Here is a tiny trained network, its code and every weight. The questions are about switching its units off for an input and a class, where a switched-off unit gives its printed mean instead of its output.

import numpy as np


def w(rows, s, z=0):
    codes = np.array(rows[::2]) - 128.0
    scale = np.full(codes.shape[1], s)
    scale[-1] = z or s
    return codes * scale


def f(y):
    return np.maximum(y, 0)


def log_softmax(a):
    a = a - a.max(-1, keepdims=True)
    return a - np.log(np.exp(a).sum(-1, keepdims=True))


def net(x, mask):
    res = np.array(x, float).reshape(1, 6) / 4 @ E
    y = f(res @ A[0][:, :-1].T + A[0][:, -1])
    res = res + np.where(mask, y, B[0][:, -1]) @ B[0][:, :-1]
    return log_softmax(res[-1] @ U[:, :-1].T + U[:, -1])


A, B = {}, {}
E = w([
[82,174,109,134],'x0',
[24,71,211,94],'x1',
[112,163,75,26],'x2',
[114,88,1,200],'x3',
[179,52,113,144],'x4',
[118,45,48,86],'x5',
],0.012)
A[0] = w([
[107,175,67,64,151],'N0',
[132,126,64,58,142],'N1',
[163,150,137,129,2],'N2',
[85,99,11,62,177],'N3',
[244,139,155,166,147],'N4',
[223,161,143,128,93],'N5',
[174,113,139,90,200],'N6',
],0.012,0.0078)
B[0] = w([
[44,194,42,38,205],'N0',
[70,110,17,92,201],'N1',
[181,89,164,99,134],'N2',
[138,60,65,96,254],'N3',
[254,213,151,160,222],'N4',
[194,181,151,202,187],'N5',
[226,126,112,44,180],'N6',
],0.0094,0.015)
U = w([
[231,172,167,186,14],'0',
[196,8,127,169,147],'1',
[100,146,233,92,253],'2',
[64,141,126,250,51],'3',
[100,143,85,89,108],'4',
],0.012,0.0044)

Each question gives the input, the list of numbers given to net, and the class t.
The units are the neurons (one row each of A and B). Each row of codes is followed by its name. A weight is (code - 128) times the scale printed after its matrix; where a second scale follows, it is the last column's (A, B and U).
mask holds one flag per neuron, in row order. A switched-off neuron (its flag False) gives its mean, the last column of its row in B, instead of its output. The means were averaged over made-up inputs and are rounded, as every weight is.
A unit's drop is (log p(t) with every unit on - log p(t) with that unit switched off) / (log p(t) with every unit on - log p(t) with every unit switched off).
The circuit of an input: a set's keep is (log p(t) with only the set's units on - log p(t) with every unit switched off) / (log p(t) with every unit on - log p(t) with every unit switched off). Starting from all 7 units, units are removed one at a time, each time the one whose removal leaves the highest keep (on an exact tie, the one counted first), for as long as the keep stays at least 0.8.
units of the circuit, in order: the units of the circuit, biggest drop first
top k neurons: the k neurons with the biggest drops, biggest first
drop of u: that unit's drop, to one decimal
input [-4,4,-2,3,1,-4], class 3: top 2 neurons -> N3, N6
input [3,2,-3,2,-1,0], class 3: top 4 neurons -> N3, N6, N4, N0
input [2,1,-8,-3,-2,3], class 2: units of the circuit, in order -> N3, N4
input [0,-8,-1,-1,3,4], class 0: units of the circuit, in order -> N4
input [5,4,-6,-3,-1,4], class 2: top 3 neurons -> N3, N1, N5
input [-6,-4,8,-6,5,-1], class 0: top 2 neurons -> N5, N4
input [-2,6,-1,4,-4,-6], class 3: top 4 neurons -> N6, N4, N0, N2
input [6,2,1,2,2,-3], class 3: top 4 neurons -> N6, N3, N0, N1
input [2,-5,-6,-2,-7,6], class 0: top 2 neurons -> N1, N3
input [-5,5,-4,4,5,-8], class 0: top 3 neurons -> N3, N4, N1
input [-5,1,-8,0,-3,1], class 0: top 3 neurons -> N3, N1, N4
input [-7,-8,-3,2,-4,5], class 0: drop of N4 -> 0.5
input [-1,1,-4,8,-7,0], class 3: drop of N5 -> -0.1
input [2,1,-3,-8,4,5], class 2: units of the circuit, in order -> N3
